Below are the code and all the weights of a small trained network. Each question names an input and a class and asks about switching units off, where a switched-off unit gives its printed mean instead of its output.

import numpy as np


def w(rows, s, z=0):
    codes = np.array(rows[::2]) - 128.0
    scale = np.full(codes.shape[1], s)
    scale[-1] = z or s
    return codes * scale


def f(y):
    return np.maximum(y, 0)


def log_softmax(a):
    a = a - a.max(-1, keepdims=True)
    return a - np.log(np.exp(a).sum(-1, keepdims=True))


def net(x, mask):
    res = np.array(x, float).reshape(1, 5) / 4 @ E
    y = f(res @ A[0][:, :-1].T + A[0][:, -1])
    res = res + np.where(mask, y, B[0][:, -1]) @ B[0][:, :-1]
    return log_softmax(res[-1] @ U[:, :-1].T + U[:, -1])


A, B = {}, {}
E = w([
[137,148,152,178,181,178,106,147,87,92],'x0',
[148,103,155,170,30,75,239,85,167,228],'x1',
[89,144,176,162,15,103,125,156,32,79],'x2',
[211,4,126,151,67,188,200,169,77,190],'x3',
[61,100,192,174,169,103,190,167,94,97],'x4',
],0.012)
A[0] = w([
[191,30,63,141,73,226,123,130,112,189,91],'n1',
[84,72,145,204,54,86,185,124,1,153,255],'n2',
[46,95,108,165,91,101,170,96,60,163,79],'n3',
[115,156,103,70,37,107,50,149,91,57,89],'n4',
[151,55,169,161,94,144,223,186,86,162,126],'n5',
[59,134,165,155,185,162,189,125,153,171,89],'n6',
],0.01,0.0053)
B[0] = w([
[254,78,104,152,150,168,96,185,169,104,227],'n1',
[160,183,228,126,159,178,107,203,105,95,249],'n2',
[97,250,150,206,141,140,84,148,102,29,174],'n3',
[125,201,37,196,166,193,100,49,61,146,193],'n4',
[159,53,66,183,61,142,197,172,67,167,227],'n5',
[97,93,114,198,165,50,43,67,110,62,165],'n6',
],0.011,0.021)
U = w([
[129,179,68,134,246,136,51,104,100,42,217],'0',
[35,109,172,158,89,57,233,67,141,191,2],'1',
[100,128,186,130,153,178,185,153,81,164,42],'2',
[111,188,75,76,86,87,162,48,213,221,108],'3',
[220,48,129,129,65,137,207,142,162,215,214],'4',
],0.012,0.0079)

Each question gives the input, the list of numbers given to net, and the class t.
The units are the neurons (one row each of A and B). Each row of codes is followed by its name. A weight is (code - 128) times the scale printed after its matrix; where a second scale follows, it is the last column's (A, B and U).
mask holds one flag per neuron, in row order. A switched-off neuron (its flag False) gives its mean, the last column of its row in B, instead of its output. The means were averaged over made-up inputs and are rounded, as every weight is.
A unit's drop is (log p(t) with every unit on - log p(t) with that unit switched off) / (log p(t) with every unit on - log p(t) with every unit switched off).
The circuit of an input: a set's keep is (log p(t) with only the set's units on - log p(t) with every unit switched off) / (log p(t) with every unit on - log p(t) with every unit switched off). Starting from all 6 units, units are removed one at a time, each time the one whose removal leaves the highest keep (on an exact tie, the one counted first), for as long as the keep stays at least 0.8.
circuit, biggest first: the units of the circuit, biggest drop first
unit that matters most: the unit with the biggest drop
k most important neurons: the k neurons with the biggest drops, biggest first
drop of u: that unit's drop, to one decimal
input [4,-3,-4,7,8], class 4: circuit, biggest first : [n5]
input [1,5,-5,-2,3], class 1: circuit, biggest first : [n1; n2]
input [-3,7,-1,-5,0], class 3: circuit, biggest first : [n2; n1]
input [-2,-1,0,1,3], class 2: 2 most important neurons : [n1; n4]
input [0,7,-7,-1,3], class 1: 2 most important neurons : [n1; n6]
input [-1,7,8,-5,3], class 0: 2 most important neurons : [n3; n4]
input [4,5,-6,-3,-6], class 3: 2 most important neurons : [n5; n2]
input [-5,0,4,2,0], class 2: 2 most important neurons : [n6; n2]
input [8,8,-5,-3,1], class 1: 2 most important neurons : [n1; n2]
input [3,0,-7,2,-1], class 4: 3 most important neurons : [n3; n4; n2]
input [7,4,6,2,-4], class 2: 2 most important neurons : [n2; n3]
input [-6,7,1,-1,3], class 2: 2 most important neurons : [n2; n3]
input [5,3,8,3,-2], class 2: 2 most important neurons : [n2; n5]
input [8,-6,5,7,1], class 2: unit that matters most : n2
input [-7,7,5,-6,7], class 0: drop of n6 : 0.2
input [-3,7,-6,-7,-2], class 3: drop of n2 : 0.1
input [2,-5,-1,5,1], class 4: drop of n4 : 0.0
input [-5,7,1,-6,7], class 0: drop of n6 : 0.1
